<72>: [+1.94,+0.51,+2.14,+1.91,+0.14,+0.05,+1.08,-2.26,+1.70,-0.12,-0.70,+4.38,+0.03,-3.47,-2.24,-0.76,-0.72,-0.12,-0.94,-0.71,+0.27,+1.98,-2.83,+4.37,+1.33,+3.33,+0.20,+0.68,+1.04,+2.34,+2.24,+0.91,+0.28,+0.75,-0.58,+1.44,+1.57,+1.97,-1.16,-0.36,-0.51,+1.23,-0.67,+1.30]
<54>: [+1.68,-1.06,+3.21,+3.83,-2.56,+0.63,+4.37,-2.63,+1.92,-0.66,-1.25,+3.62,-0.26,-7.26,-3.83,-0.61,-1.54,-1.40,-1.73,-0.65,+1.73,+3.79,-3.03,+5.22,+3.58,+9.17,+0.02,+0.38,+0.31,+2.40,+3.14,+3.35,+0.16,-1.09,-0.95,+1.89,+3.35,+3.14,+0.21,+1.31,-1.39,+3.68,-1.70,+1.70]
<129>: [+1.97,+0.46,+2.21,+2.30,-0.55,+0.06,+1.46,-2.25,+1.92,+0.06,-0.80,+4.55,+0.00,-3.80,-2.11,-0.64,-0.67,-0.31,-0.76,-0.53,+0.23,+2.38,-3.05,+4.52,+1.39,+3.94,+0.00,+0.66,+0.81,+1.68,+2.19,+1.20,+0.11,+0.30,-0.38,+1.53,+1.72,+1.72,-1.18,-0.33,-0.63,+1.37,-0.56,+1.20]
<90>: [+2.05,+0.25,+2.17,+1.90,+0.08,+0.11,+1.14,-2.11,+1.41,-0.18,-0.73,+4.28,-0.09,-3.73,-2.47,-0.82,-0.78,-0.02,-0.98,-0.51,+0.41,+1.91,-2.75,+4.27,+1.42,+3.49,+0.20,+0.71,+1.04,+2.21,+2.34,+0.79,+0.15,+0.78,-0.87,+1.39,+1.51,+2.20,-0.95,-0.09,-0.69,+1.40,-0.68,+1.53]
<32>: [+1.61,+0.24,-0.49,+2.13,-0.79,+0.17,+1.56,-2.10,+0.20,+0.20,-0.49,+4.40,-0.24,-4.23,-2.39,-0.83,-1.06,-0.49,-1.00,-0.59,+0.28,+2.20,-2.27,+4.35,+1.40,+4.15,+0.09,+0.49,+0.88,+2.40,+2.41,+1.23,+0.20,+0.20,-0.74,+1.52,+1.72,+2.08,-0.31,-0.04,-0.77,+1.83,-0.87,+1.45]
<133>: [+2.07,-1.45,+3.01,+3.77,-2.58,+0.68,+4.41,-2.26,+1.34,-0.49,-1.37,+3.25,-0.39,-7.32,-4.00,-0.57,-1.39,-1.04,-1.58,-0.08,+2.01,+3.57,-3.19,+4.90,+3.68,+9.08,-0.08,+0.47,+0.23,+1.49,+3.03,+2.95,-0.22,-1.00,-1.32,+1.72,+3.05,+3.28,+0.50,+1.71,-1.69,+3.72,-1.54,+2.01]
<187>: [+1.20,-0.52,+0.71,+0.75,+0.20,-0.22,+1.75,-0.96,+0.09,+0.46,-0.96,-0.68,+0.03,-1.41,-1.18,+0.14,-0.06,+0.25,-0.60,+0.23,+1.31,+0.55,-2.79,+2.04,+1.71,+1.88,-0.15,-0.08,+0.06,+0.22,+0.42,+0.67,+0.14,+0.19,-0.27,+0.17,+0.76,+1.05,-1.00,+0.34,-0.24,+2.02,-1.62,+0.53]
<57>: [+0.16,-0.36,-0.21,+0.35,-0.29,+0.03,-2.26,+1.08,+4.38,+1.70,-0.70,-0.76,-2.24,-3.47,-0.72,+0.05,-0.12,-0.02,+0.05,+0.22,+0.47,+0.26,-0.50,-0.15,+0.56,+0.89,-0.11,+0.02,-0.32,-0.86,-0.20,+0.38,-0.17,-0.31,+0.13,-0.08,+0.23,-0.06,-0.24,+0.34,-0.09,+0.13,+0.00,-0.13]
rev: [-0.67,-0.64,-2.11,-3.80] -> <129>
asked: [+0.05,+1.08,-2.26,+1.70,-0.12,-0.70,+4.38,+0.03,-3.47,-2.24,-0.76,-0.72] -> <72>
all <32>: [+0.20] -> 8 9 32 33

<135>: [+0.16,-0.16,+0.07,-0.19]
<187>: [+1.19,+0.17,+1.19,+1.19]
<9>: [-7.77,-2.60,+0.66,-0.76]
<57>: [-6.00,+1.38,+3.93,-2.52]
<167>: [+1.15,-2.60,+0.66,-0.76]
<72>: [+0.36,+0.17,+0.53,-1.01]
<90>: [-1.64,-0.59,+0.75,-0.26]
<133>: [-0.06,+0.10,+0.08,-0.39]
<129>: [-1.63,+0.75,-0.59,-0.26]
asked: [-7.77,-2.60,+0.66,-0.76] -> <9>
order: [-0.26,+0.75,-0.59,-1.64] -> <90>
order: [-0.76,+0.66,-2.60,+1.15] -> <167>
all <187>: [+1.19] -> 0 2 3
asked: [+0.17,+1.19,+1.19] -> <187>

<133>: [-8.82,+1.78,+4.45,-8.82,+0.74,-8.82]
<90>: [+1.80,-0.01,+1.98,-4.51,-4.57,+1.39]
<9>: [+1.98,-0.29,+1.49,-2.69,+0.74,-1.34]
<57>: [-1.34,-0.29,+1.48,+0.74,+1.98,-2.69]
asked: [-8.82,+0.74] -> <133>
order: [+1.39,+1.80,-0.01,+1.98,-4.51,-4.57] -> <90>
all <133>: [-8.82] -> 0 3 5
rev: [-4.57,-4.51,+1.98,-0.01] -> <90>
asked: [-0.29,+1.49,-2.69] -> <9>
order: [-2.69,+1.98,+1.48,+0.74,-0.29,-1.34] -> <57>

<133>: [+1.89,-2.44,-1.64,+1.66,-0.75,-1.71,+3.12,+0.83,+0.97,-1.33,-3.67,+1.62,-2.43,-0.54,+0.62,+1.04,+3.23,-0.77,+3.68]
<187>: [+0.73,-0.53,-2.03,-2.98,+3.32,-2.42,-1.52,-3.03,+1.01,-2.98,+1.19,+0.80,+0.56,-2.47,-1.36,-2.42,+0.41,-2.42,-0.26]
<90>: [-2.02,+2.46,+2.25,-0.49,-0.48,+0.71,-2.36,+0.31,-1.26,-0.23,+2.99,-1.79,-1.45,+2.34,+0.07,+3.89,+3.75,-1.12,-3.34]
<167>: [-2.73,+3.49,+2.50,-2.07,+0.76,+2.19,-4.26,-0.89,-1.46,+1.50,+5.07,-2.35,+3.38,+0.99,-0.76,-1.54,-4.59,+1.31,-5.17]
<129>: [+2.29,-2.15,-4.79,-5.18,+6.28,+4.18,-1.63,-5.66,+2.44,+7.62,+0.73,+2.33,+0.02,-5.17,-2.42,+2.13,+2.26,-5.16,-2.15]
<54>: [+0.70,-1.50,+1.49,+6.01,-5.67,-5.33,+5.22,+5.30,-0.59,-7.42,-5.24,+0.33,-3.13,-2.99,+2.61,-0.26,+2.43,+2.88,+3.86]
<32>: [+0.77,-0.45,-2.55,-4.19,+4.55,+3.53,-2.39,-4.17,+1.25,+5.70,+2.01,+0.90,+1.02,-3.27,-1.89,+1.01,+0.19,-3.17,-0.76]
<72>: [-0.75,+0.31,+2.93,+5.21,-5.56,-4.42,+3.18,+5.10,-1.41,-6.99,+2.01,+1.02,+0.90,+3.89,+2.34,-1.12,+0.07,+3.75,+1.25]
rev: [+0.73,+7.62,+2.44] -> <129>
asked: [+0.90,+3.89,+2.34,-1.12,+0.07,+3.75] -> <72>
all <129>: [-2.15] -> 1 18
all <187>: [-2.98] -> 3 9
asked: [-2.42,-1.52,-3.03,+1.01,-2.98,+1.19,+0.80] -> <187>
asked: [+2.01,+0.90,+1.02] -> <32>

<135>: [-0.15,-3.62,+0.47,-3.62,-3.62,-9.21,-9.08,-0.23,-0.49,-3.62]
<187>: [-0.41,-2.57,+0.47,+0.45,-0.17,-3.62,-7.32,+0.00,-0.49,+0.15]
<129>: [-3.59,-7.32,+0.47,+0.45,-0.17,-5.83,-2.02,-0.01,+1.79,-0.07]
rev: [-3.62,-0.17] -> <187>
order: [-3.62,-0.15,-3.62,+0.47,-3.62,-3.62,-9.21,-9.08,-0.23,-0.49] -> <135>
all <135>: [-3.62] -> 1 3 4 9
rev: [-7.32,-3.62] -> <187>

<47>: [+2.35,+4.86,-3.13,-1.16,-0.08,-0.13,+3.99,-2.62,+0.96,+4.87,+7.42,+4.97,+6.31,+1.55,+2.88,+5.81,-1.21,-4.41,-0.74,-6.18,-4.60,+1.20,+6.34,-4.28,-1.18,+2.23]
<133>: [-4.56,-2.04,+3.01,+0.68,+1.90,-1.21,-7.00,+2.50,-3.97,+0.61,-6.08,-4.11,-2.59,+8.65,+6.29,-8.10,+2.80,+2.19,+2.05,+2.91,+0.75,-1.47,+1.21,+1.71,+4.74,-0.33]
<9>: [+3.55,+1.19,+2.76,-1.03,-0.27,+8.15,+1.19,+1.19,-1.08,-1.53,-3.91,+3.37,-5.08,-3.54,-6.70,+3.05,-3.19,+3.96,-0.66,-1.69,+1.19,+3.55,-0.78,+4.31,+0.49,-1.35]
order: [+2.19,+1.71,+2.91,-2.59,+2.80,+6.29,-7.00,+0.68,-1.21,-1.47,+2.05,-4.11,-0.33,-8.10,+3.01,+4.74,+1.21,-2.04,-6.08,+8.65,+1.90,+0.75,-4.56,-3.97,+2.50,+0.61] -> <133>
asked: [-0.78,+4.31,+0.49] -> <9>
rev: [-3.97,+2.50,-7.00,-1.21,+1.90] -> <133>
asked: [+8.15,+1.19,+1.19,-1.08,-1.53] -> <9>
asked: [-1.16,-0.08] -> <47>
all <9>: [+1.19] -> 1 6 7 20
order: [+2.23,-1.18,-4.28,+6.34,+1.20,-4.60,-6.18,-0.74,-4.41,-1.21,+5.81,+2.88,+1.55,+6.31,+4.97,+7.42,+4.87,+0.96,-2.62,+3.99,-0.13,-0.08,-1.16,-3.13,+4.86,+2.35] -> <47>

<9>: [+0.26,-2.73,+0.19,-3.88,+4.79,+0.11,+6.41,-0.44,-0.71,-0.45,+5.83,-1.72,-1.23,-1.36,+0.91,-3.87,-2.39,-0.41,+8.05,-1.78,+2.74,+1.13,+0.90,-0.36,-0.42,+2.31,-2.39,-3.06,-2.48,-3.52,-5.46,-2.16,-0.48,+1.08,-0.32,-0.53,+1.13,+0.19]
<47>: [-2.39,+2.74,-3.06,-3.52,-1.36,+4.79,-0.71,-2.73,-0.42,-5.46,-1.23,+1.13,+0.19,-0.53,-3.87,-0.44,+2.30,-2.48,-0.32,-3.88,-2.39,-1.72,+0.19,-0.45,+0.11,+0.91,+1.08,+8.05,-0.48,+6.41,+1.13,+5.83,+0.26,-1.78,-2.16,-0.36,+0.90,-0.41]
<129>: [-0.34,-3.80,-4.58,+0.96,+4.79,+8.51,-2.03,+1.28,-2.95,+0.57,+1.75,-4.09,+0.74,-0.14,+1.11,+8.36,-2.25,-0.37,-2.95,-1.36,+0.22,-6.08,-8.36,-3.57,+4.57,-0.73,+3.09,-3.21,+0.55,+1.09,-4.01,-3.99,+7.20,+1.17,-2.33,-3.01,-1.35,-2.61]
<135>: [+0.26,+0.84,-6.83,+0.96,+1.01,+7.95,-2.03,-1.31,-0.96,-2.50,+2.70,-1.72,+0.74,-0.14,+0.91,+2.24,-0.37,-0.14,-2.95,-1.88,-0.77,-0.61,+0.90,-3.31,-0.42,-0.03,+0.08,-3.21,+4.25,+1.09,-4.84,-0.69,+4.99,+8.75,-0.32,+1.95,+1.39,-1.74]
<133>: [+0.26,+6.54,+0.19,+1.70,-5.71,+1.21,-2.03,+1.28,-0.09,-0.45,+1.07,-0.05,+0.61,+0.76,-1.34,+0.24,+1.80,-0.05,-2.95,+6.08,-2.78,-0.64,+0.90,-2.48,-0.42,-0.73,-2.39,-3.21,+2.20,+1.66,-3.10,+4.62,+1.87,+1.17,-0.32,-0.06,+1.13,+2.03]
<57>: [+0.26,-2.73,+0.19,-3.88,+4.79,+0.11,+6.41,-0.44,-0.71,-0.45,+5.83,-1.72,-1.23,-1.36,+0.91,-3.87,-2.39,-0.41,+8.05,-1.78,+2.74,+1.13,+0.90,-0.36,-0.42,+2.31,-2.39,-3.06,-2.48,-3.52,-5.46,-2.16,-0.48,+1.08,-0.32,-0.06,-2.55,+5.27]
<187>: [+3.01,-0.42,+0.19,+0.96,-3.09,-4.80,-1.56,+1.28,-3.47,-0.45,-6.07,+7.74,+6.12,-0.14,+1.27,+0.24,-2.43,+0.31,-6.52,-5.17,-1.19,-0.61,+5.94,-2.48,-0.42,-0.73,-2.39,-3.79,-1.18,+1.09,+0.55,-2.32,-4.03,+2.92,+4.37,+1.71,+4.35,-6.13]
order: [-2.61,-1.35,-3.01,-2.33,+1.17,+7.20,-3.99,-4.01,+1.09,+0.55,-3.21,+3.09,-0.73,+4.57,-3.57,-8.36,-6.08,+0.22,-1.36,-2.95,-0.37,-2.25,+8.36,+1.11,-0.14,+0.74,-4.09,+1.75,+0.57,-2.95,+1.28,-2.03,+8.51,+4.79,+0.96,-4.58,-3.80,-0.34] -> <129>
order: [+0.19,+1.13,-0.53,-0.32,+1.08,-0.48,-2.16,-5.46,-3.52,-2.48,-3.06,-2.39,+2.31,-0.42,-0.36,+0.90,+1.13,+2.74,-1.78,+8.05,-0.41,-2.39,-3.87,+0.91,-1.36,-1.23,-1.72,+5.83,-0.45,-0.71,-0.44,+6.41,+0.11,+4.79,-3.88,+0.19,-2.73,+0.26] -> <9>

